Each row was made from one small tree. The marks that hang from a mark follow it in brackets, in the order of their numbers. Every link used is in the known rows. Write each row's tree.
Each row is shifted at random along 3 fixed directions that mean nothing.
Known rows
z317[z863[z142[z911[z698]] z764[z733[z89]]]]: [ 269  174  117  -87 -116   25 -269  337 -154  -46  114  136  -61  -93
   17  153  -60  -59 -388   -9  -59  283 -579  311   95  -27 -275  -35
  284 -252   40  274  327 -110  224  -58   77  252  391  116    3  219
  593  142  255  162  364  135   69]
z89[z863[z142] z876[z749 z911[z698]]]: [ 167  108  117 -398 -293  -80 -128  333   17  -20  142   40   10 -431
  149  -21  194   81  -39 -245   20  127 -531  425  -92   58  -83   19
  201  -44 -156  328  196 -126  318  -91   76  300  271  220   65  148
  306  226   32  236  390   88  157]
z317[z11[z142] z876]: [-157 -224 -127  344  -19   48  546 -460  300  541 -198  -47   64  -29
 -339 -135 -509   61 -352 -311  235  358  524 -219  -76 -101  275  176
 -316  -17  309  -53 -141 -140  106  542   61 -246  334   96  328 -115
 -215 -235  -54 -480 -309  225   47]
z764[z89[z863[z142] z876] z733[z698[z911]]]: [-166 -120    7   51  173   -8  -66 -108  -19  -17    7  -65  126 -253
 -376  -65 -147  271  100  -51  -76  -46  450   78  111 -199   55  -25
 -145  -58 -161   39  222 -215 -108  258  151  -68   89  184  200  112
  117   13   85  -61  -83   12  -47]
z733[z749[z698[z89[z863] z317[z876]]] z764]: [ -37 -103   -6  181   11    9  -62  150 -257  417    0  197  -87 -216
 -297  -21 -168  -25   54 -194   55  133   41   -3  -89 -163  224   21
 -120   80   -6  -29  258 -160   35  297  -27  -63  114  203   51  158
  188  -15  -23   34 -142   94 -189]
z733[z698 z749 z764]: [ -18 -169 -131   26  -80 -144 -111   17    3 -120  -22  -14  209  -52
 -289 -145   86  -34  447   -8 -139  -95  302  -81  -64  138 -385 -177
  -18  238 -289 -139   24 -201 -405  208 -102 -127 -182   78  169   68
   27  -62  -44  405 -103   93  -85]
z11[z142[z733[z89] z764 z911] z876[z749]]: [  -4   13  -66 -131  -74  -43  -81  321 -157 -141  121  160  156  117
    6  285  202   40  -52  139   20  177 -503   -9   33  112 -145  -86
  234  -33  -51  203   85  107   28 -179   74  203  -70  -24   83    4
  623   39  182  326   74   34   59]
z749[z698[z89[z863[z317[z764]]] z876 z911[z142]]]: [  74   44  110   20  148  242  -50  117 -244  273 -110   -2 -249  -76
  107   14 -155   60 -324 -131    5   61 -159   50  200 -124  346   97
  -92 -239   46   87  118  123   81  -69    4  100  222   46 -221   77
  -85  -80  -90 -254  -64 -208  -64]
z749[z698[z89[z876] z911]]: [ 106  108    7   -3  222   21   -8 -155 -170 -100  -36  -50   -4  222
  126   38  -45   58   69   86  -42 -186  152   35   88  -91  147   32
 -153   31  -79  -94  -69  116 -146 -114   15  -27  -69 -100 -124  -93
 -285  -35  -40 -125  -93 -191   49]
z89[z876[z749 z911]]: [   0   22   19 -151   69  -14  238 -229  106   16   32 -116  151  -35
   59 -112   96  119  103  -50  127  -80  213  -21 -104    5   67  107
    1  159   42    4 -106  -68   32  198   38  -15  -15  -89  103  -18
 -340  -55 -136 -169  -38   73  109]
z698[z89[z876] z911]: [  74  221    4 -258   18  -87 -135  160  -98 -121   50   47  116   97
  128   47  133   31  212   93 -159 -240  -98  175    1  -82  -61   65
  -83   87 -209  -71   17   24   81 -147   50  145 -119  -52  -81   -1
 -153  169   70  205  101 -182   36]
z911[z142[z764[z733]]]: [-172 -247 -133  263  265  -35  231 -517  313 -203 -134 -137  -41   76
 -412 -172 -238  -66  322   75   -5 -324  827 -312  138    8 -252  -25
   -8  214  -23 -410 -108  -41 -378  185  201 -173 -280 -125  217   -2
 -245  -51  -29  -52 -282 -130 -257]
z911[z142 z698 z749]: [ 281 -186  -70   42 -238  -71   24  -80   70   25 -167    2   36  -79
  -22  -61 -197 -241 -125 -199  -84   37 -114  311   61    1  -71   12
  108  -95  -38  -28  124  -22  178  -83  125  159  311    9  143   83
   59  -66  112   98  195   67  -41]
z764[z317[z11[z142]]]: [ 101   12   23  131 -218  -83  183  -60  -35  406  -67  -80   88   89
  161  105 -338 -171 -568  -59   77  427 -341   66   17  -99  228  114
  -51 -262  187  369  112   20  458   -6  -35   59  338  -61  -21 -188
   -2    1  122 -374  165  157  241]
z11[z142[z733[z749] z764[z89] z911]]: [ -71 -262 -277  266   93  -66  -74 -111   52 -132 -106   85   63  183
 -464   73  -75   55  242  122   43  -20  385 -161   29   21 -222  -28
   16  115 -114  -82  141   -4 -252   48  159  -91 -148   52  138    6
  350   -6  166  196 -349  137 -228]
z317[z11 z764 z863]: [ -70   87  -49   19  -48   92   63  -42  298   22 -170  -59  -19  -73
  156 -262  -16  -19 -100  -18   85   30   94 -107  -91  148 -130   77
  -67  152  101 -163 -256   29  -42  122  -34 -211 -122  -16   -7 -111
 -255    1 -145 -160   25  -43  106]
z317[z11 z89 z863[z142[z764 z911[z749]]]]: [   0  112  110  -86 -152  203 -194  285  167  -78 -197   88 -187   54
   -1  -22  120   70 -216   96  -78  299 -455  261  -61   22 -209   56
  141 -136   -5  188   76   27  190   65   85  127  168  128   27   84
  352   63  162  193  189  151  -21]
z142[z863[z317 z764[z733]] z911]: [ -10    3  -30  179   34   66   91 -100  -30  -47   84  -27 -150  185
 -254  147  -93 -138 -154   -4   79   25   86 -124   53  -65  -49   63
  -70  -26  117    9   66  -39  131  132    6   35  126 -133  -16   10
   48   36  136  -84   39  131  -73]
z911[z142 z698[z317 z876] z749]: [  97  -30   51  -36 -115  -90   26  -27   24  -28  -96  -10  -30  -71
  157  -36  -45 -104  110  -50 -256 -243 -108  190  124  -33   75  -42
  -33 -116  -60  -79    8  135   79 -234  -65  180   67  -72  -37   35
 -134   -9  -34   80  152 -119  -94]
z142[z863[z317 z733] z911[z698[z89 z876[z749]]]]: [  71  135  -73  105  132  -27  -79    1  -53 -156   96   25  -68  176
   67  172  159  -97   56  103  -49 -150  -81  -62  -41    5  127  -12
 -181  -35  -43  -76 -142  208  -34 -154 -172   37   -1 -121 -228  -33
   -6   45  -33  107  -64   50   15]
z764[z317[z876[z911[z142 z749]]]]: [  71  -39  216 -166 -180  -87  -50    9   88  -93   53  -14   -9  -25
  228 -117  108  -48  250   94  -88 -207   66  131   73   98   37  -40
  157   98   14  -23  -90   45  130 -205  108   54 -106  -43  -52   74
 -266   46  -80  100  213 -145  -36]
z11[z142[z733[z89 z698 z749] z863] z876[z911]]: [ -28 -218  -89  167   23  -21  -21 -189  -51 -244   27 -227  228    5
  177   87 -149  152  -46  100  -55  155   83 -305  131  103   48 -272
  112  -75  142  165  -94  118 -440 -129 -161 -237 -126  104    4 -103
  225 -311 -111 -171 -165  -14  120]
z142[z733 z764 z911[z698[z89 z876]]]: [ 267  103  -68  -73   58   -9 -293  271 -329 -196  188   55 -235  398
  336  403   70  -66 -318  301  -19  -25 -766  258  247 -133 -173   -9
  175 -254  -80   51   88  328  138 -527  -51  233   89  -59 -218   73
  329  164  124  186  358 -165   50]
z876[z749 z911[z142 z698[z89[z863[z317]]]]]: [ 188   60   24 -112   92 -176  -97   63  179 -119  -73  -34  -14 -336
  108 -209   74 -156  395 -109  -28 -318  179   28  -78  169 -116  -50
  151  196 -124 -128  -70   16 -121 -155   85   68 -261  113  -26  -13
 -168   86 -117  296 -142  -37  -51]
z698[z89[z863[z733]] z317[z764]]: [ -52   52  -93   56  135  -56 -101   16   67  -59  -61    4  -41   21
  -25  -25  -27 -130   87  133  -41 -162   86 -175    4 -109  -83  -41
 -103   49   56 -192  -23   -4  -55 -148    3  -72 -199 -109  -84 -104
 -166   84  -25   -5 -243 -147 -107]
z11[z876[z749 z911]]: [ 152    8   -1 -291 -167  -11  261   73 -142  371  139  118  225 -146
   28  110   44    8 -353 -331  204  277 -471  171 -158  -63  191  179
  141 -137  113  367  199 -125  481  200   45  239  399  -29  196   92
  108  -14   16 -155  232  269  277]
z317[z89[z863] z876]: [-139 -141  -31  278  177   46  268 -165  180  311 -224  -41   41   94
 -191 -134 -323   -2 -126 -115  167  113  425  -70  -82 -120  164  105
 -288   -5  218 -223 -232 -268   43  402   85 -217  105   35  192  -53
 -328 -181  -47 -350 -249    6  -64]
z698[z89 z317[z11[z876]]]: [ -96  276    2 -206   58 -278   34  102  103 -183  -13   78  140   86
  224    5  182  -97  329  160 -220 -330  -55 -110  -92   64  -56  -36
 -133  131  -92 -165 -252  153  -84 -262 -113   24 -475 -122  -32 -241
 -237  175  -76  214  -22 -172  155]
z733[z89[z876] z749]: [ 159  116  100  -85 -132  -91  -65  178 -287   25   21  -73  279  181
  285  110  -38   -4 -327  102 -128  346 -480  279   36  -92  102    6
   17 -175   55  205  145  -68  224   22 -118  112  235  -46 -109    0
  168  -63   95 -121  325   19  208]
z876[z911[z749[z698[z89 z317[z863]]]]]: [ 242  100  105   34  137   74  -63 -151 -139   95 -117   -4  -96  -36
  280  -46  -68  -90  -31  -14   35 -116  -70   35   -6  -98  247   51
   99  -16  189   57  102  176   68 -106  -36  -29   24  -71 -171  -54
 -211  -70 -119 -263  -82   26  -33]
z317[z11 z764 z863[z142 z733[z698]]]: [-146   57  -28  -39  -35   45  -86 -120  383 -345  -69 -152  -32  -34
   72 -193   76  108  -50  161  -92   81  183 -214   14  241 -292 -195
  -56   -1   40 -112 -307   38 -396  -33 -178 -305 -178   51  -25 -166
  -49  -88 -177   21 -104  -50  162]
z876[z749[z698[z317[z11]]]]: [  43  160   32 -152 -191  -90  113  120  -50  226   69  148   60 -147
   -7   76  156 -167  -59 -280   89  167 -366  177 -269   56   89   76
   31  -29  -31  170  123  -24  288   64 -100  134  108   20    9  -42
  152  133   47  113  157  218  182]
z142[z733[z749 z764[z89[z876]]] z863]: [-243 -177 -217  152   33  -90 -125 -105   57 -348  -16   36  118   47
 -299   -5  139   42  470  181 -122 -283  569 -168  -74   50 -181   13
 -121  389 -291 -392  -66  -75 -405  127   32 -189 -315   14   47   62
  141   -6   54  248 -198  -28 -225]
z876[z911[z142[z764] z749]]: [ 120 -211    5  -41  -34   62   73 -229  166 -131 -116  -62 -111  -47
 -119 -139  -22  -28  172  -46   14 -142  168   27   92   17 -237    6
  230  124  -45  -75   78   41  -61   10  218   93   26  -25  155   99
  -69  -32    6  125  -13  -20 -178]
z749[z698[z317[z764] z876]]: [ -48  247   90 -247  -53  -72 -132  255 -125 -201   47  111  -63  117
  229   42  416  -67  313   58 -136 -346 -232   25   13  160 -124  -61
  -75   46 -230 -100 -175  104 -166 -392 -169  123 -253 -188 -235  -75
 -166  216 -116  223  115 -297    0]
z142[z733[z89 z698 z749] z764[z317[z863 z876]]]: [-281 -139   22  242   29  -87 -180   68 -125  -27  178   75  -32  -95
 -238   -1   51   82  288  123  -25   58  249 -174 -112  137  -49 -265
  -72  154    0 -279   22  -89 -292  305 -160 -294 -179  178  125   86
  349  -43   -9  169  -82   33 -197]
z11[z142[z733[z749[z698]] z863 z911]]: [  22 -257 -203  328  -97   59  -74 -122   30 -150  -48  -11  -22  121
 -193  171 -150  -45  107  -64   71   97  167 -100   43  124    5  -64
   19   37   54   72   46   85 -170 -122    6 -158  -26  114  -79   17
  360  -71   62  -14 -152   56 -161]
z698[z317[z89 z764 z876[z749]] z911]: [-130  175   47 -163  -18  271   44  232 -109  330  -15   -3   -6   71
  183  -98   61  136 -407   22   60  277 -337   -8  -84 -114  257   73
  -11 -272  119  207   -8  -57  206   66  -81   73  101  -96  -88   -6
 -268 -138  -26 -231   16   44  112]
z89[z876[z749 z911[z142]]]: [  57   -5   56 -269  -68  -10  169  -55  144   47   39  -45  129 -207
   36  -73   97   90   69 -148   73  -58   27  143  -68   49   27  141
  145   93  -27   64   -5 -111  180   97  128  137   61   20  129  107
 -112    2  -29  -13   95   24   56]
z863[z317[z876[z911]] z733[z749 z764[z89]]]: [  34  -13   36 -136  -83 -133  -49  115 -173   40  202  167  142   81
 -156   73  178   58   38   -5  -29   95  163  -36  -89   18  -65   -2
  -16   76  -57   -8  102 -211  -10  200  -90  -33   85   64 -104   34
  106  -60    5  194 -127  229   83]
z749[z698[z317 z876[z911[z142]]]]: [ 155  140  209 -333  -68  -79  -23  202 -116  -14  138   99  -51  -91
  258  168  230  -18  231 -153  -89 -295 -309  213   64   83  -31   36
  141  -75 -116  119   30   44  124 -376  -59  267  -38   11 -199   61
  -16  198  -29  137  191 -221   -6]
z11[z142[z863] z876[z749]]: [ -43  108 -124 -150 -250 -121   29  130  140 -164  -40   51  263  -81
  128  -28  164 -115  127  -50  -21  -69 -259  -88 -104  220   58  -36
  -30  109 -153  142 -209  112   26 -204  -33  101 -182 -147    6 -162
  120   88  -18  188  153  -46  199]
z317[z11 z764 z876]: [  64  102   35 -109 -257  137  103  143  -26  272   23  -43  -53  151
  339   -9  -93  -10 -780  -23  177  500 -578  158   43  -52  112  136
   15 -243  215  186 -103   42  381  -11  -74    0  336  -27  -58  -51
  -59  -44  -35 -296  417   12  350]

Which tree is each row?
[  20 -200   10  267   55   48   17 -144  -78   15  -70  -24 -154  248
 -191    2  -38  -86  135  176   27  -50  101  -15   82  -79  -41    0
  -31   67    0   -2  125   80   77   59  130   38   42 -180  102   15
  -76   42  117  -13   10   70 -248] : z142[z764[z317] z911[z749]]
[-136  -29   78  -48 -109  132  -91  248 -187  225  193  -19  -78 -230
 -104  -51  -53  132 -255 -185   69  216  -59   39   89  -72  117  -96
  -89 -140   63   86  138 -151  150  209  -67  -81  176  182   -5  104
   44  -30  -48  -64  174    4   60] : z89[z863[z317[z764[z733[z698[z911]]] z876]]]
[ 107   54   35  -31   36    1   47    3 -175   67   41   16   -9   82
   70   79  -26  -66  147 -120  -50 -137  -29   44   28   -8   29  -14
  -69  -62  -35   82  106   33   34 -164  -79   79  -52  -70 -152 -120
 -142   62   48  -32  -22  -85  -37] : z749[z698[z317 z911]]
[-204   56   35 -128 -255  -49   88  211   98  111  100  122  -75 -211
 -208   78  138   31 -182 -256   29  230  -85   96 -189    9    1   71
 -264   64   43 -101    9 -213  323  294  -45   -2  246  154   65  -28
  172  109   55   61   40  111   99] : z89[z863[z317[z11 z764] z733] z876]
[  21  389  114 -283    2   29  -74  184  -45   48  123  -66   43   82
  561  -81   87   67 -180  246  -64   57 -451   30   -8  -76  248   -8
   45 -108   84  177 -107  316  197 -249 -177   26 -268  -67 -316 -138
 -285   42 -146   -4  236  -98  337] : z698[z89 z317[z11 z876[z749]] z911]
[-129 -332 -216  463 -218  -47   -4 -120  181  105   10   21 -107 -193
 -350   86 -253  -50  126 -183   29  157  280 -104 -125   70    7  -56
  -81   78   38   41  135   10    0   99   29 -177   87  290  127   76
  348   47  135   14 -146  259 -194] : z764[z317[z11[z142[z733[z749] z863 z911[z698]]]]]
[ 101  -32  -25  -20    1 -163 -308  342 -259 -122  152  173   79  293
   14  299  226 -169  206  339  -65 -190 -145  135   67   15 -317   70
  168   93 -245   -6  149  -45   91 -312  113  133 -190  -94 -111   53
  250  229  289  350  114  -28 -139] : z142[z733[z764[z89 z317]] z911]
[ -35   50    5  -86   17   82 -129   68  104  -73  -26   -2   91   -3
 -126   43  -35  127  -73  -26 -161  139   39   39  -53   25 -153 -118
  -72 -245  -11   83   28 -207  -95  105 -100  -64  128  135   -3  -17
  128 -119   93   50 -173   76   38] : z317[z89 z863[z142 z733[z698[z911]]]]
[-132  -59   42    3  100   69  179 -142   66   89   26   63 -170  -67
 -132 -146  148   91  333 -186  156 -236  471 -231  -82  125  -39    6
  -86  203   27 -209 -192 -109 -286   50    7 -140 -144   -4   78  -33
 -382   16 -180  -86 -296  -88 -170] : z749[z698[z317[z764 z876[z911]]]]
[-420   54  -57   58   74   -3  -90   61  102 -180  111   40  -63 -100
 -338  -69  288    6  384   63    8 -201  214 -224 -215   56 -106 -179
  -74  137 -232 -240 -175 -106 -311  163  -88 -112 -350  -13  150   30
   61   86   19  323  -69   21 -124] : z142[z764[z733[z698[z317[z89 z876[z749]]]]] z863]
[ -96  110  133  -43   41 -130   -2  214 -133   86   26  149  130 -311
 -117    9  225  -27  401 -202    3  -94   -4  130 -231   43  117  -16
 -113  210 -128  -71   74 -178   31  174    5   86  -79   69   77   20
  186  141   54  187  -49   -6  -95] : z733[z89[z863 z876[z749[z698[z317]]]]]
[  30  -25   75   94  171   48  -79   -3  -82 -177   10  -55  -14  256
 -163  126  -52   15  -51  242  -81  136  -40    6  220  -87 -331  -22
  208 -125   -5  130  215  -42 -116  -26  156  121   49  -56   45   97
  313   93  212   64   47  -15 -159] : z863[z142[z764[z733[z89]] z911]]
[-180 -189  -89  107  286  129  279 -373  107  243   67  -22 -228  -84
 -271   -2 -186  110  -38   -1  205  -37  388 -312   -8 -159  177  109
  137   18  227 -186   78   55  -60  204  118  -66  -59   39  213  103
  -72 -149  -61 -201 -397   65 -273] : z698[z89 z317[z876[z749 z911[z142[z733 z764]]]]]
[  60  101    0 -180   32   28  -49  -39  161 -165  -14  -82   31 -174
  168  -77  147    8  174   38   25 -231  -17   42  -58   29   51  133
  150  174 -129  -21 -108   83   17 -141  131  103 -151  -24  -22   85
 -112   89  -29   67   76 -127   -9] : z698[z89[z876[z749 z911[z142[z863]]]]]
[  13  140  159  -67  154  149   29  -46    9 -152  -39  -43 -290   89
  195  101   90   23  -17   23  -17 -249 -117  -94   63   16   36   -9
   42 -144  -16   18 -213   88 -175 -276  -78  119  -53 -105 -199  -16
 -194  -39  -59 -105  -76 -222  -16] : z749[z698[z317[z89] z876[z911[z142[z863[z764]]]]]]
[  16 -132  -32  197  138  161  -21 -339  113   11 -120  -36  -73 -172
   43 -369 -131  131 -168    4  177  -96  525  -93   61  -65  142   19
   61  108  169 -227 -113   34 -195  194  161 -308   84   -2   68  106
 -347 -201 -234 -377  -76   75   37] : z317[z764[z89 z733] z863 z876[z911[z698 z749]]]
